In the rows, 128 means zero.
Rows lie near named flat spaces through zero. A row that begins with a name and a colon came from that space; any other row is followed by the name of its block's space that it lies nearest.
q109-q435: [103 120 134 155 105 114 106 134 127 111 132 165 142 104 111 127 135 129
 146 121 116 113 133 130 137 128 107]
q109-q435: [242 106 100  89 188  70 215 121 215 175 146 126 165 217 136 181 157 121
  92 113 150 125 146 134 158 135 147]
q485-q641: [124 105 177  82 116  72  98 124 160 113 127 126 132 149 102 185 112 146
 135 123  58 155 189 128 148 166 146]
q550-q260: [190 118 121 101 136  72  97  73  91  74 125 127 110 126 105 154  23 125
  91  83 119 120  72  71 138 155 144]
[201 139 155  51 174 125 168 155 153 137 179 168 163 111 115 168 104 163
 130 112  87 144 193 166 158 159 135]	q485-q641
q591-q772: [158 174  95 178 193 151 110 137 128 216 121 145 174 128 215  49 219 102
 189  44 108 159 118 150  54  62  56]
q550-q260: [122 120 138 116 106 109 107 144 118 129 141 139 112 122 135 102 101 142
 144 118 111 114 115 150  81 128 136]
q244-q197: [115 127 133 156 114 120 108  87 127 114 125 139 104 147 112  41 151 109
 178  43 123 107 134  90 100 133 117]
[109 148 127 158 126 150 158 161 128 128 120 114 160 124 136 134 178 130
 129 156 132 119 151 145 131 137 102]	q550-q260
[100 158 181 118 134 166 134  99 123 148 174 154 112 168  95 182  89 149
 104  88 177 130  74  88 201 106 148]	q244-q197
q244-q197: [108 144 152 128 119 108 108  95 128 137 120 151 139 130 127  84 157 125
 127  89 149 120 127  94 103 139 139]
[171 136 109 201 171 126 124 148 106 157 153 163 114 117 169 119 144 176
 134  95 101 139 112 149 108 162  56]	q244-q197
q796-q935: [125  92  93 135 106 133 150 101 147 158 120 133 152 159 138 147 113 149
 116 116 146 141 112 126  67  96 141]
[117 136 203 112  41 110  93 141 111 200 144 134 125 154 186 109 103 164
 171 146  97 133 151 198  46 109 121]	q550-q260
[176 108 132 109 143  57 104  79 105  85 150 147  95 118 102 150  42 124
 114  86 129 124  86  60 175 161 148]	q550-q260
q591-q772: [174  91 142  94  97 118  80 138 111  90 107 125 130 102 104 155 110 146
  86 159 147 112 137 125 153 132 131]
[163 164 131 140 113 107 165  94 128 136 137  82  53 110 166  90 139 156
 149  97  98 112 114 183 120 176 177]	q485-q641
q616-q689: [138 115 139 104  98 108 129  63 126 139 136 110 163 134 110  79 146 113
 154  70 130 131 151 108 100  51 132]
[145 175 133 139 121 124 131 155 147  86 132 154 120 106 113  96 121 103
  88 139  69 116 128 152 145 182 138]	q616-q689
[150 162 141 141 148 133 116  94 105 119 133 131  70 141 118  58 138 159
 179  23  95 131  82 132 165  95  85]	q244-q197
[180 118 121 120 140 112  99 157 149 147 106 152 115 122 160  73 132 176
 140 139 101 145 145  81 123  93  96]	q591-q772
[ 89  87 143  57  93 141 145 169 129  97  69  84 157 112 124 149 106  60
  81 186 226 127 124 153 124 130 169]	q244-q197
[129 134 103 159 104 142 100 135 133 119 139 137 186  98 152 117 123  73
 118 109 120 127 134 196 108 103 129]	q591-q772
[ 74 169 130 147 113 140 180  87  93 127 162 124 122 126 142 143 143 100
 161 146 133 117 107 144 123 138 176]	q591-q772
q796-q935: [145 126 137 157  91 124 173 106 167 126 119 138 120 136 112 125 162 148
 125  80 151 138 107 129 101 131 141]
[174 111 108 148 177 143 120 127  96 132 160 124 117 136 127 179 141 149
 127 136 105 142  92 158 180 113  93]	q244-q197
[114  90 130 100 150 134  49  89 146 179 109 126 122 135 109 108 103 149
 154  86 135 180 119 200 166  96 132]	q796-q935
[105 121 154 135  77  80  95 132  92 120 137 140 128 133 152 119  79 152
 139 114 125 128 131 137  98 130 144]	q550-q260
[111 122 138 152 108 124 133 128 143 128 124 136 148 104  97 116 137 121
 157 139 133 103 137 112 121 131 116]	q109-q435
[156 126 112 154 157 155 136 130 113 147 169 135 140 144 138 170 122 155
 132 138 121 161 112 130 160 135 110]	q244-q197
[165 117 139 113 123  75  92  71  92  79 149 136 113 139 135 146  68 117
 124 100 117 121  85  82 121 139 151]	q550-q260
[116 135 115 155 115 130 160 166 141 128 152 105 138 139 123 122 150 149
 111 124 137  92 137  97  83 131 119]	q796-q935
q485-q641: [144 145 126 167  99 112 117 104 114 137 129  63  65 154 162  72 158 124
 143 121 119 116  93 171 132 149 154]

Each name stands for a flat space through zero: a line, a plane or more. A row that begins with a name and a colon came from that space; any other row is followed by the name of the space it lies nearest, among the names in its block.
q554-q447: [184 149  60 188 146 160  77  91 139 176  36 145 153 190 162 171 122 116
 157 119 126 171 136 148  97 137 193]
q400-q309: [139 151 128 105 135 125 125 136 139  81 178 154 163 114 154 131 126 125
 156 131 140 147 122 134 163  97 132]
[148 140 123 123 141 120 135 137 135  71 177 149 154 120 158 147 130 135
 151 123 130 141 121 125 156 109 148]	q400-q309
q554-q447: [112  93 153 123 132 119 129 151 139 130 189 121 144 106 127 121 118 126
 124 136 111 134 127  68 120 139  71]
q283-q713: [160 134 186 149 117 142  95 119 120  85 169 120 103 161  61  93 137 138
 132 162 133 143 111  83 159 156 109]
[123 186 187  99 156 140 137 159 127  55 123 132 128 120 114 146 164 185
 193 130 148 130  96 112 142 142 102]	q554-q447
q455-q528: [ 85 151 119 124 128 106 151 139 115 154 129 110 152 180 151  74  92 103
 130 131 127 160  96 120 123 102 105]
[109 132 102 154 131 128 103 143 121 135 163  91 108 152 116 113 133  98
 113 105 152 128 107 130 138 165 158]	q455-q528
[122 188 145  87 112  98 152  82 117 116 148 106  69 112 102  67 105 136
  95 122 104  43 135 245 168  80 147]	q554-q447
q577-q406: [161 154 140 136 101 167 101 120 171 133  72 136 142 143 169 200 209 130
 141 103 132  67 111 112 206 154 165]
[125 159 157 118 129 151 107  72 129 151 180 112  82 178  91 146 139 174
 135 101 107  69  82 164  97  87 152]	q554-q447
q400-q309: [ 94 163 134 138 133 138  80 127 111 220  73 104 102 158  83  99 138 101
 124 144 129 125 135 134  87 126  94]
[181 179  86  77 146  25 190 117  70  81 145 140  51 112  14 197 190 138
  87  63 102 152 117  66  72 199  97]	q400-q309
[140 144 136 110 133 142 135 125 155 129  80 137 139 134 140 182 154 140
 129 113 129 113 129 106 167 144 170]	q577-q406
q18-q175: [127 112 133 126 145  96 128 145 144 129 107 124 167 172 150 130  87  85
 155 152 140 167 153 106 112 150 150]
q283-q713: [144 133 143 113 125 147 132 135 112 141 134 128 117 128 120 125 127 111
 133 123 138 131 117 107 128 116 126]
[119 167 136 159 100 150 126 126  94 124 129 108 109  85 105 152 164 152
 114  90 110 100 111 163 146 130 120]	q18-q175
[122 104 163 140 127 135 112  85 119  77 158 120 130 157 110  89 120 150
  98 177 111 141  99 117 123 141  92]	q283-q713
[152 146 131 125 112 145 130 153 111 149 138 124 121 113 126 131 119 104
 134 113 144 126 106  91 124 107 127]	q283-q713
[138 126 125 162 108 121 103 141 117 127 166 117 128 123 127  92 104 112
 131 140 102 134 132 147 118 116 111]	q577-q406
[104  65 146 148 113 192 124 124 153 127 128 121 180 120 210  99  86 138
 157 162 138 103 133 168 163  99 168]	q400-q309
[167  66  82 124 118 197 106  90 159 111 191 176  98  90  52 165 115 132
 175 148 102 104 144 141 157 120 208]	q455-q528
[130 115 141 111 129 118 150 149 151 125 125 138 108 143  99 115 127 100
 138 151 144 106 129 117 151 147 131]	q18-q175
[ 95  67  54  93 199 145 182  52 166 114  95 129 112 134 135 138  98 177
  75 167  75 131 232 211  53 129 141]	q283-q713
[ 54 139 134  62  93  90 152 164 102  77 147  56  74  96 110 110 112 139
  85 149 154  74 155 183  83  82 129]	q554-q447
[132 209 117  86 151  82 101 138 112 120 146 143 118 139  84 129 153 111
 142 123 124 164 120 106 118 110 102]	q400-q309
[155 149 150 130 151 137 103  89 139 145 149 140 121 160 118 125 126 136
 135 104  90 112 110 136 129 112 131]	q554-q447
[127 128  88 114 153 134 163 118 143 150  99 130 111 115 119 137 118 134
 133 123 123 122 180 150 110 123 149]	q283-q713
q827-q166: [128 113 119 179 102 152 161 101 148 155 162  78 141  97 104  70  93 136
 102 140 137  76  68 149 152  86 168]
